arr =
[[ -92.589 -101.474  -32.804 -129.580  -48.482  -67.642]
 [ -97.212  -11.173  -86.932  -46.414  188.115  -16.276]
 [ 138.791 -160.661 -207.482  -64.876  -35.258 -204.653]
 [-211.186  -72.039 -194.050 -108.270 -175.667  -74.072]
 [ -74.452  -55.492 -124.558  -93.142  -31.211  -86.126]]
Indices start at 1.
(1, 1) -> -92.589
(2, 5) -> 188.115
(5, 2) -> -55.492
(2, 3) -> -86.932
(3, 6) -> -204.653
(2, 4) -> -46.414
(4, 3) -> -194.050
(1, 5) -> -48.482
(4, 5) -> -175.667
(5, 3) -> -124.558
(3, 2) -> -160.661
(4, 2) -> -72.039
(1, 2) -> -101.474
(5, 5) -> -31.211
(5, 4) -> -93.142
(3, 5) -> -35.258
(1, 3) -> -32.804
(5, 1) -> -74.452
(4, 4) -> -108.270
(1, 6) -> -67.642

data =
array([[-3.89, -0.99,  1.96, -0.55,  1.49, -0.82, -2.93,  3.47,  0.95,
         0.04, -2.46,  1.20, -1.97],
       [ 0.41, -0.45, -1.15,  0.40, -3.47,  0.15, -0.39, -3.36, -3.82,
         0.56,  0.74,  1.22,  0.09],
       [ 0.19,  0.69, -0.24,  5.14, -0.54, -2.05,  0.36,  0.75,  0.85,
         1.88, -3.43,  3.19, -0.55],
       [ 4.23,  0.49,  1.42,  2.10,  1.32, -3.26,  4.69, -2.44,  2.89,
         0.29,  1.98, -0.67,  2.87],
       [ 1.57, -0.61, -1.83, -0.50, -3.31, -1.97,  1.27, -1.71,  1.24,
        -1.10, -0.15, -3.01, -0.96],
       [ 0.40,  2.78,  0.98, -0.22, -1.42, -2.68,  1.07,  0.16, -0.94,
        -3.78, -0.20, -7.22,  3.29],
       [-0.66,  3.40,  0.92,  1.52, -2.72,  3.17, -2.06,  0.59,  2.31,
         0.31, -0.18,  3.07,  5.23],
       [ 4.84,  4.09,  0.18, -3.16,  2.00,  0.91,  4.46, -0.09, -1.50,
         2.86,  3.62,  4.50,  0.55],
       [ 0.58, -0.82, -2.61, -0.83, -3.43, -0.94, -1.69, -0.18, -0.43,
        -0.21, -3.38, -0.93,  0.80],
       [-3.64, -0.20,  2.53, -2.94,  0.91,  3.19, -1.91, -1.89, -0.16,
        -0.04, -1.64, -0.35,  0.25],
       [ 0.22,  2.19, -3.94,  0.38, -1.91, -2.26,  2.89, -1.83, -6.25,
         1.38,  0.60,  1.97, -2.55],
       [ 0.17,  1.37, -1.88,  0.46,  1.53, -2.64, -1.46, -1.22,  0.27,
        -2.53,  3.36, -2.28, -1.59]])
Rows and columns are counted from 1.
(1, 1) -> -3.89
(4, 9) -> 2.89
(1, 10) -> 0.04
(6, 8) -> 0.16
(12, 10) -> -2.53
(5, 7) -> 1.27
(3, 8) -> 0.75
(10, 7) -> -1.91
(10, 12) -> -0.35
(9, 13) -> 0.80
(5, 13) -> -0.96
(8, 12) -> 4.50
(2, 12) -> 1.22
(7, 4) -> 1.52
(5, 8) -> -1.71
(7, 3) -> 0.92
(9, 6) -> -0.94
(12, 5) -> 1.53
(3, 10) -> 1.88
(1, 4) -> -0.55
(5, 6) -> -1.97
(8, 6) -> 0.91
(11, 2) -> 2.19
(12, 2) -> 1.37
(6, 4) -> -0.22
(2, 4) -> 0.40
(4, 12) -> -0.67
(1, 13) -> -1.97
(8, 13) -> 0.55
(11, 13) -> -2.55
(7, 12) -> 3.07
(5, 1) -> 1.57
(10, 8) -> -1.89
(7, 5) -> -2.72
(3, 6) -> -2.05
(10, 6) -> 3.19
